Here is a tiny trained network, its code and every weight. The questions are about switching its units off for an input and a class, where a switched-off unit gives its printed mean instead of its output.

import numpy as np


def w(rows, s, z=0):
    codes = np.array(rows[::2]) - 128.0
    scale = np.full(codes.shape[1], s)
    scale[-1] = z or s
    return codes * scale


def norm(h):
    return h / np.sqrt((h * h).mean(-1, keepdims=True) + 1e-5)


def f(y):
    return y / 2 * (1 + np.tanh(0.7978845608 * (y + 0.044715 * y**3)))


def log_softmax(a):
    a = a - a.max(-1, keepdims=True)
    return a - np.log(np.exp(a).sum(-1, keepdims=True))


def net(x, mask):
    res = np.array(x, float).reshape(1, 2) / 4 @ E
    u = 0
    for l in range(2):
        y = f(norm(res) @ A[l][:, :-1].T + A[l][:, -1])
        res = res + np.where(mask[u : u + 11], y, B[l][:, -1]) @ B[l][:, :-1]
        u += 11
    return log_softmax(norm(res)[-1] @ U[:, :-1].T + U[:, -1])


A, B = {}, {}
E = w([
[2,138,131,217,254,91],'x0',
[98,117,119,215,12,103],'x1',
],0.0033)
A[0] = w([
[173,158,126,72,48,111,251],'0.n1',
[102,147,140,38,19,126,80],'0.n2',
[131,135,84,178,145,118,61],'0.n3',
[101,93,141,169,45,59,112],'0.n4',
[116,155,153,163,158,108,90],'0.n5',
[3,163,122,167,142,92,117],'0.n6',
[134,150,120,153,117,160,118],'0.n7',
[195,92,91,107,90,125,223],'0.n8',
[139,184,143,178,120,105,160],'0.n9',
[159,142,163,80,192,167,157],'0.n10',
[118,75,130,102,130,90,152],'0.n11',
],0.0041,0.0012)
B[0] = w([
[37,39,183,116,239,183,253],'0.n1',
[129,63,9,156,199,91,200],'0.n2',
[93,121,58,37,105,110,123],'0.n3',
[136,201,243,93,203,93,201],'0.n4',
[122,7,126,110,57,111,136],'0.n5',
[123,21,88,91,205,141,230],'0.n6',
[176,106,125,163,170,125,128],'0.n7',
[3,111,118,102,162,107,212],'0.n8',
[134,81,92,87,202,103,146],'0.n9',
[90,196,217,244,125,184,188],'0.n10',
[124,125,191,130,119,144,134],'0.n11',
],0.0026,0.0024)
A[1] = w([
[193,103,127,53,71,155,110],'1.n1',
[108,174,160,199,116,227,6],'1.n2',
[237,84,104,116,76,138,106],'1.n3',
[110,136,124,202,33,70,95],'1.n4',
[82,229,81,255,36,168,72],'1.n5',
[142,249,99,63,179,138,152],'1.n6',
[82,170,162,140,146,91,100],'1.n7',
[140,108,97,86,162,90,112],'1.n8',
[139,87,115,120,97,48,129],'1.n9',
[107,91,77,165,69,108,132],'1.n10',
[79,78,144,128,182,143,230],'1.n11',
],0.0053,0.0019)
B[1] = w([
[21,127,69,254,168,37,183],'1.n1',
[78,53,82,100,158,140,112],'1.n2',
[73,77,106,125,168,110,160],'1.n3',
[207,207,195,119,236,145,169],'1.n4',
[195,146,127,14,102,157,135],'1.n5',
[194,171,163,143,102,81,164],'1.n6',
[123,96,88,124,91,101,149],'1.n7',
[109,140,179,155,79,168,140],'1.n8',
[121,147,114,100,141,205,149],'1.n9',
[183,169,162,78,196,128,162],'1.n10',
[177,134,102,89,57,128,253],'1.n11',
],0.0048,0.004)
U = w([
[36,55,52,155,167,75,172],'0',
[209,252,212,122,178,118,189],'1',
[170,99,103,50,18,203,175],'2',
[86,186,170,178,63,180,1],'3',
[98,174,157,179,81,205,15],'4',
[87,208,140,181,75,209,4],'5',
[86,195,154,181,76,215,12],'6',
[97,187,145,179,83,211,14],'7',
],0.015,0.0088)

Each question gives the input, the list of numbers given to net, and the class t.
The units are the neurons (one row each of A and B). Each row of codes is followed by its name. A weight is (code - 128) times the scale printed after its matrix; where a second scale follows, it is the last column's (A, B and U).
mask holds one flag per neuron, layer by layer. A switched-off neuron (its flag False) gives its mean, the last column of its row in B, instead of its output. The means were averaged over made-up inputs and are rounded, as every weight is.
A unit's drop is (log p(t) with every unit on - log p(t) with that unit switched off) / (log p(t) with every unit on - log p(t) with every unit switched off).
The circuit of an input: a set's keep is (log p(t) with only the set's units on - log p(t) with every unit switched off) / (log p(t) with every unit on - log p(t) with every unit switched off). Starting from the 12 units with the biggest drops (on a tie, the unit counted first), units are removed one at a time, each time the one whose removal leaves the highest keep (on an exact tie, the one counted first), for as long as the keep stays at least 0.8.
units of the circuit, in order: the units of the circuit, biggest drop first
unit that matters most: the unit with the biggest drop
k most important neurons: the k neurons with the biggest drops, biggest first
top k neurons in layer l: the k neurons of layer l with the biggest drops, biggest first
drop when u is switched off: that unit's drop, to one decimal
input [-2,8], class 1: unit that matters most	1.n4
input [3,-3], class 2: top 3 neurons in layer 1	1.n11; 1.n1; 1.n4
input [1,3], class 2: 3 most important neurons	0.n6; 0.n4; 1.n1
input [-2,-3], class 2: 3 most important neurons	1.n4; 0.n4; 0.n10
input [5,6], class 1: top 3 neurons in layer 1	1.n4; 1.n1; 1.n10
input [3,3], class 2: 3 most important neurons	1.n1; 1.n11; 0.n6
input [6,7], class 1: units of the circuit, in order	1.n4; 0.n1; 1.n5
input [2,-2], class 2: 2 most important neurons	1.n1; 1.n11
input [-1,4], class 1: 2 most important neurons	1.n4; 0.n6
input [-4,7], class 1: drop when 0.n2 is switched off	0.0
input [-4,-2], class 0: drop when 1.n1 is switched off	0.6
input [-2,-2], class 2: drop when 1.n1 is switched off	0.2
